Here is a tiny trained network, its code and every weight. The questions are about switching its units off for an input and a target symbol, where a switched-off unit gives its printed mean instead of its output.

import numpy as np


def w(rows, s, z=0):
    codes = np.array(rows[::2]) - 128.0
    scale = np.full(codes.shape[1], s)
    scale[-1] = z or s
    return codes * scale


def f(y):
    return y / 2 * (1 + np.tanh(0.7978845608 * (y + 0.044715 * y**3)))


def softmax(a):
    e = np.exp(a - a.max(-1, keepdims=True))
    return e / e.sum(-1, keepdims=True)


def log_softmax(a):
    a = a - a.max(-1, keepdims=True)
    return a - np.log(np.exp(a).sum(-1, keepdims=True))


def net(x, mask):
    ids = ['αβγδεηθλμξπστψω'.index(c) for c in x.split()]
    T = len(ids)
    res = E[ids] + P[:T]
    u = 0
    for l in range(2):
        q, k, v = (res @ M[l].T for M in (Q, K, V))
        z = softmax(np.where(np.tri(T) > 0, q @ k.T / 4**0.5, -1e9)) @ v
        res = res + np.where(mask[u], z, O[l][:, -1]) @ O[l][:, :-1]
        u += 1
        y = f(res @ A[l][:, :-1].T + A[l][:, -1])
        res = res + np.where(mask[u : u + 4], y, B[l][:, -1]) @ B[l][:, :-1]
        u += 4
    return log_softmax(res[-1] @ U[:, :-1].T + U[:, -1])


Q, K, V, O, A, B = {}, {}, {}, {}, {}, {}
E = w([
[206,144,131,91,119,169],'α',
[111,60,140,110,129,157],'β',
[112,129,107,187,154,144],'γ',
[167,146,147,132,255,124],'δ',
[139,100,82,115,167,108],'ε',
[114,116,190,149,206,164],'η',
[111,118,104,143,109,203],'θ',
[153,206,107,117,118,98],'λ',
[138,112,88,108,214,153],'μ',
[149,188,115,145,163,145],'ξ',
[130,120,150,163,162,51],'π',
[109,162,168,130,91,139],'σ',
[90,143,121,92,85,118],'τ',
[124,103,98,182,18,147],'ψ',
[170,139,144,87,149,92],'ω',
],0.028)
P = w([
[34,209,84,2,162,121],'0',
[148,161,89,92,106,171],'1',
[169,135,90,120,98,182],'2',
[180,121,98,131,99,180],'3',
[176,111,105,141,118,179],'4',
[164,117,110,138,131,162],'5',
[146,120,118,141,135,151],'6',
[141,116,119,143,148,144],'7',
[109,133,132,128,167,115],'8',
[102,140,142,109,167,98],'9',
[90,133,136,130,175,105],'10',
[75,145,144,116,187,81],'11',
],0.0088)
Q[0] = w([
[83,191,99,79,59,119],'0.h1',
[217,152,98,102,159,190],'0.h1',
[106,81,158,1,136,175],'0.h1',
[75,74,86,222,168,117],'0.h1',
],0.0076)
K[0] = w([
[59,143,89,120,26,140],'0.h1',
[95,96,116,216,37,167],'0.h1',
[66,203,92,128,146,143],'0.h1',
[156,55,254,39,11,27],'0.h1',
],0.0065)
V[0] = w([
[100,143,116,24,137,142],'0.h1',
[222,152,126,8,111,164],'0.h1',
[103,159,150,132,254,192],'0.h1',
[169,156,143,70,207,163],'0.h1',
],0.0084)
O[0] = w([
[255,100,138,67,134,167,183],'0.h1',
[96,220,140,15,98,146,254],'0.h1',
[64,175,95,106,133,198,219],'0.h1',
[180,57,167,200,152,16,228],'0.h1',
],0.0071,0.0045)
A[0] = w([
[150,15,11,2,89,136,77],'0.n1',
[151,125,144,89,132,77,252],'0.n2',
[129,69,79,186,7,84,72],'0.n3',
[164,149,122,96,127,248,80],'0.n4',
],0.0057,0.0024)
B[0] = w([
[16,22,108,84,159,2,253],'0.n1',
[163,9,166,131,176,117,208],'0.n2',
[87,232,118,160,245,118,163],'0.n3',
[16,161,134,16,230,171,244],'0.n4',
],0.0083,0.0036)
Q[1] = w([
[131,172,119,101,179,100],'1.h1',
[2,129,176,97,184,142],'1.h1',
[199,187,60,98,86,137],'1.h1',
[34,122,18,62,189,193],'1.h1',
],0.0082)
K[1] = w([
[141,107,253,249,10,168],'1.h1',
[219,90,5,182,128,132],'1.h1',
[111,171,181,139,97,27],'1.h1',
[175,76,136,106,78,206],'1.h1',
],0.0076)
V[1] = w([
[2,58,86,150,169,138],'1.h1',
[203,53,139,126,49,213],'1.h1',
[78,129,242,116,115,88],'1.h1',
[125,181,117,144,187,99],'1.h1',
],0.0089)
O[1] = w([
[106,92,154,119,145,123,191],'1.h1',
[79,160,253,115,202,54,1],'1.h1',
[125,128,165,218,57,197,119],'1.h1',
[152,168,235,223,195,152,186],'1.h1',
],0.0077,0.0075)
A[1] = w([
[133,111,190,61,118,134,15],'1.n1',
[132,184,129,78,73,254,3],'1.n2',
[161,141,85,78,15,178,82],'1.n3',
[155,93,196,148,233,109,208],'1.n4',
],0.0084,0.0037)
B[1] = w([
[184,48,152,148,187,179,158],'1.n1',
[105,110,143,201,174,57,235],'1.n2',
[121,251,172,131,71,106,191],'1.n3',
[137,185,115,159,72,175,254],'1.n4',
],0.012,0.0069)
U = w([
[174,151,202,95,177,118,211],'α',
[134,85,155,141,82,190,204],'β',
[142,138,121,144,102,158,3],'γ',
[196,166,88,131,91,202,80],'δ',
[176,111,67,132,123,80,195],'ε',
[107,138,174,157,92,224,97],'η',
[36,148,157,145,158,127,36],'θ',
[179,201,112,102,89,97,119],'λ',
[124,174,61,74,116,199,126],'μ',
[151,170,115,182,204,72,82],'ξ',
[204,76,151,236,89,109,117],'π',
[106,143,229,170,103,98,214],'σ',
[108,171,135,63,42,165,244],'τ',
[78,167,59,157,50,153,74],'ψ',
[254,126,131,98,56,163,194],'ω',
],0.0091,0.0043)

Each question gives the input, a string of symbols that net reads in full, and the target symbol t.
The units are the heads (4 rows each of Q, K, V and O) and the neurons (one row each of A and B). Each row of codes is followed by its name. A weight is (code - 128) times the scale printed after its matrix; where a second scale follows, it is the last column's (O, A, B and U).
mask holds one flag per unit, layer by layer, with each layer's heads first. A switched-off unit (its flag False) gives its mean, the last column of its rows in O or B, instead of its output. The means were averaged over made-up inputs and are rounded, as every weight is.
A unit's drop is (log p(t) with every unit on - log p(t) with that unit switched off) / (log p(t) with every unit on - log p(t) with every unit switched off).
The circuit of an input: a set's keep is (log p(t) with only the set's units on - log p(t) with every unit switched off) / (log p(t) with every unit on - log p(t) with every unit switched off). Starting from all 10 units, units are removed one at a time, each time the one whose removal leaves the highest keep (on an exact tie, the one counted first), for as long as the keep stays at least 0.8.
units of the circuit, in order: the units of the circuit, biggest drop first
k most important neurons: the k neurons with the biggest drops, biggest first
k most important neurons of layer l: the k neurons of layer l with the biggest drops, biggest first
drop when u is switched off: that unit's drop, to one decimal
input τ τ ε ε β ψ λ α, target α: 3 most important neurons -> 0.n4, 1.n4, 1.n2
input α ω ε δ ξ π, target π: units of the circuit, in order -> 0.n4, 1.h1
input δ δ η, target η: units of the circuit, in order -> 1.n4, 1.h1
input τ π ψ μ θ α θ ξ δ, target δ: units of the circuit, in order -> 1.n4
input ψ σ ψ ξ, target ξ: units of the circuit, in order -> 1.n2, 0.n1, 1.n4
input σ ε λ τ ε η, target η: 2 most important neurons -> 1.n4, 0.n1
input ε ξ λ α, target α: 2 most important neurons -> 0.n4, 1.n2
input β η ε α τ ψ θ, target θ: units of the circuit, in order -> 0.n4, 1.h1
input η ψ β ψ μ σ ξ ω, target ω: 2 most important neurons -> 1.n2, 0.n3
input ξ ξ θ δ, target δ: 3 most important neurons -> 1.n4, 0.n4, 0.n1
input ε λ ξ α ξ η λ ε η σ τ π, target π: 3 most important neurons of layer 0 -> 0.n4, 0.n1, 0.n2
input μ η ω α ξ σ, target σ: 2 most important neurons of layer 1 -> 1.n2, 1.n3
input ε β α τ γ σ λ σ γ α α μ, target μ: 2 most important neurons -> 1.n4, 1.n2
input ψ ξ β δ μ ξ μ μ, target μ: 2 most important neurons -> 1.n2, 1.n4
input τ ξ λ, target λ: 2 most important neurons -> 1.n3, 1.n2
input ξ ξ λ λ λ, target λ: 2 most important neurons of layer 1 -> 1.n3, 1.n1
input ψ θ ξ, target ξ: drop when 1.n4 is switched off -> 0.2
input ξ α θ ε ψ δ ξ β η ω, target ω: drop when 0.n2 is switched off -> 0.1
input μ τ ε, target ε: drop when 1.h1 is switched off -> 0.2
input α τ ψ α δ ω ξ σ, target σ: drop when 1.n4 is switched off -> 0.2
